Below are the code and all the weights of a small trained network. Each question names an input and a target symbol and asks about switching units off, where a switched-off unit gives its printed mean instead of its output.

import numpy as np


def w(rows, s, z=0):
    codes = np.array(rows[::2]) - 128.0
    scale = np.full(codes.shape[1], s)
    scale[-1] = z or s
    return codes * scale


def f(y):
    return y / 2 * (1 + np.tanh(0.7978845608 * (y + 0.044715 * y**3)))


def softmax(a):
    e = np.exp(a - a.max(-1, keepdims=True))
    return e / e.sum(-1, keepdims=True)


def log_softmax(a):
    a = a - a.max(-1, keepdims=True)
    return a - np.log(np.exp(a).sum(-1, keepdims=True))


def net(x, mask):
    ids = ['ΔΞΠΣΨαβεζθλφ'.index(c) for c in x.split()]
    T = len(ids)
    res = E[ids] + P[:T]
    r = res
    for j in range(3):
        rows = slice(3 * j, 3 * j + 3)
        q, k, v = (r @ M[0][rows].T for M in (Q, K, V))
        z = softmax(np.where(np.tri(T) > 0, q @ k.T / 3**0.5, -1e9)) @ v
        o = O[0][rows]
        res = res + np.where(mask[j], z, o[:, -1]) @ o[:, :-1]
    y = f(res @ A[0][:, :-1].T + A[0][:, -1])
    res = res + np.where(mask[3:15], y, B[0][:, -1]) @ B[0][:, :-1]
    return log_softmax(res[-1] @ U[:, :-1].T + U[:, -1])


Q, K, V, O, A, B = {}, {}, {}, {}, {}, {}
E = w([
[253,77,118,148,81,99],'Δ',
[136,140,79,164,99,92],'Ξ',
[136,204,98,157,116,68],'Π',
[178,148,156,196,171,147],'Σ',
[195,248,41,121,69,58],'Ψ',
[179,222,178,61,112,46],'α',
[169,188,155,83,143,197],'β',
[116,134,154,187,194,223],'ε',
[176,87,159,144,116,68],'ζ',
[221,111,218,133,173,175],'θ',
[128,141,155,170,131,56],'λ',
[179,129,84,112,64,82],'φ',
],0.015)
P = w([
[136,159,66,155,166,89],'0',
[133,175,103,172,82,122],'1',
[165,126,119,139,182,95],'2',
[131,166,137,183,55,135],'3',
[172,99,158,153,186,108],'4',
[132,162,167,191,31,145],'5',
[175,84,185,146,178,103],'6',
[133,161,196,193,9,156],'7',
[197,122,161,158,175,63],'8',
],0.015)
Q[0] = w([
[127,110,140,87,135,144],'head 0',
[59,144,109,114,86,199],'head 0',
[177,177,183,209,40,155],'head 0',
[126,133,100,165,109,124],'head 1',
[159,138,137,126,163,106],'head 1',
[113,92,41,37,250,125],'head 1',
[113,139,128,71,144,140],'head 2',
[90,127,119,114,122,129],'head 2',
[211,124,154,177,168,144],'head 2',
],0.024)
K[0] = w([
[122,139,92,129,138,139],'head 0',
[153,98,69,94,224,65],'head 0',
[165,124,178,167,99,32],'head 0',
[121,118,135,105,156,114],'head 1',
[157,117,88,134,94,121],'head 1',
[206,166,59,178,144,122],'head 1',
[119,161,102,138,149,106],'head 2',
[131,117,105,101,159,137],'head 2',
[106,167,199,168,3,174],'head 2',
],0.023)
V[0] = w([
[124,25,122,84,77,157],'head 0',
[172,179,153,109,160,234],'head 0',
[43,148,177,194,179,97],'head 0',
[137,144,173,66,132,92],'head 1',
[127,107,108,127,84,26],'head 1',
[174,110,106,74,108,165],'head 1',
[150,205,69,67,72,223],'head 2',
[2,142,70,148,92,144],'head 2',
[165,62,56,189,155,204],'head 2',
],0.018)
O[0] = w([
[191,98,42,140,105,99,4],'head 0',
[196,138,179,50,70,153,99],'head 0',
[91,91,211,166,151,63,75],'head 0',
[67,99,150,111,132,134,128],'head 1',
[112,56,106,126,87,72,213],'head 1',
[108,126,99,160,163,161,108],'head 1',
[141,235,95,202,166,151,191],'head 2',
[104,209,102,128,101,16,34],'head 2',
[248,136,107,113,68,142,97],'head 2',
],0.014,0.013)
A[0] = w([
[150,191,174,85,95,187,142],'neuron 0',
[87,160,52,90,213,144,152],'neuron 1',
[200,69,161,39,231,54,126],'neuron 2',
[88,126,193,71,118,83,149],'neuron 3',
[103,74,163,124,53,124,157],'neuron 4',
[92,77,109,1,207,122,147],'neuron 5',
[49,113,121,126,157,123,1],'neuron 6',
[141,171,141,146,32,69,127],'neuron 7',
[103,117,158,167,143,34,78],'neuron 8',
[140,100,123,209,15,136,79],'neuron 9',
[76,172,195,180,59,183,173],'neuron 10',
[178,76,134,198,198,105,224],'neuron 11',
],0.0092,0.0053)
B[0] = w([
[110,129,129,164,119,55,222],'neuron 0',
[95,66,170,64,131,118,191],'neuron 1',
[91,139,55,179,95,217,169],'neuron 2',
[121,100,141,82,48,109,199],'neuron 3',
[139,217,122,100,150,110,192],'neuron 4',
[146,104,92,250,163,125,170],'neuron 5',
[154,157,135,142,65,156,199],'neuron 6',
[153,49,127,169,146,130,151],'neuron 7',
[156,134,173,107,227,153,209],'neuron 8',
[89,147,202,174,156,150,175],'neuron 9',
[165,105,61,82,116,148,250],'neuron 10',
[116,144,114,82,88,71,191],'neuron 11',
],0.014,0.023)
U = w([
[171,236,219,181,108,252,5],'Δ',
[187,127,174,137,192,125,160],'Ξ',
[123,94,204,126,135,186,38],'Π',
[174,130,199,143,63,107,94],'Σ',
[118,108,110,78,94,67,218],'Ψ',
[101,187,176,93,1,158,112],'α',
[121,237,125,76,170,209,192],'β',
[193,249,143,126,116,116,165],'ε',
[54,250,235,202,91,126,214],'ζ',
[246,91,132,51,143,181,110],'θ',
[179,175,240,77,128,147,99],'λ',
[105,149,124,179,121,139,178],'φ',
],0.0043,0.0021)

Each question gives the input, a string of symbols that net reads in full, and the target symbol t.
The units are the heads (3 rows each of Q, K, V and O) and the neurons (one row each of A and B). Each row of codes is followed by its name. A weight is (code - 128) times the scale printed after its matrix; where a second scale follows, it is the last column's (O, A, B and U).
mask holds one flag per unit, heads first, then neurons. A switched-off unit (its flag False) gives its mean, the last column of its rows in O or B, instead of its output. The means were averaged over made-up inputs and are rounded, as every weight is.
A unit's drop is (log p(t) with every unit on - log p(t) with that unit switched off) / (log p(t) with every unit on - log p(t) with every unit switched off).
The circuit of an input: a set's keep is (log p(t) with only the set's units on - log p(t) with every unit switched off) / (log p(t) with every unit on - log p(t) with every unit switched off). Starting from the 12 units with the biggest drops (on a tie, the unit counted first), units are removed one at a time, each time the one whose removal leaves the highest keep (on an exact tie, the one counted first), for as long as the keep stays at least 0.8.
units of the circuit, in order: the units of the circuit, biggest drop first
unit that matters most: the unit with the biggest drop
heads that matter: for each layer, one digit per head in row order, 1 if its drop is at least 0.15 and else 0, layers parted by /
input ζ φ φ β, target β: unit that matters most => neuron 10
input Σ Ψ α Π Π Π Σ α β, target Π: heads that matter => 001
input Ξ Ξ ε Ψ, target ε: units of the circuit, in order => head 1; neuron 0; head 2
input Ξ β Π, target ε: units of the circuit, in order => head 2; head 0; neuron 0
input Π Δ Ψ Δ θ Δ, target Δ: heads that matter => 101
input Σ Σ Ξ, target α: units of the circuit, in order => head 0; neuron 8; head 2
input θ Ψ λ ζ ζ β, target β: heads that matter => 011
input Ψ β Σ Ξ Δ Ψ, target Δ: units of the circuit, in order => head 2; head 0; neuron 10; neuron 9
input θ Σ Σ ζ φ Σ Δ, target α: units of the circuit, in order => head 0; neuron 2; neuron 8; head 2
input Ξ Ψ α, target β: heads that matter => 101
input α α λ θ Ξ Ψ Π, target β: heads that matter => 001
input β Δ β ζ α θ ε, target Δ: units of the circuit, in order => head 0; neuron 2; neuron 10; neuron 1
input ζ α α, target Π: heads that matter => 001
input Π Ψ α Δ Ψ, target θ: unit that matters most => head 0
input α ε Ψ α, target α: heads that matter => 100
input Σ φ Π ζ θ Δ Π Ψ, target Δ: units of the circuit, in order => head 2; neuron 9
input Δ Ψ Ψ β Δ φ θ β ζ, target ε: units of the circuit, in order => head 0; head 2; neuron 0
input β α φ, target Π: units of the circuit, in order => head 2; neuron 1; neuron 4
input ζ θ Σ θ ζ φ, target ζ: units of the circuit, in order => neuron 9; head 0
input Ψ β α Σ, target α: heads that matter => 110
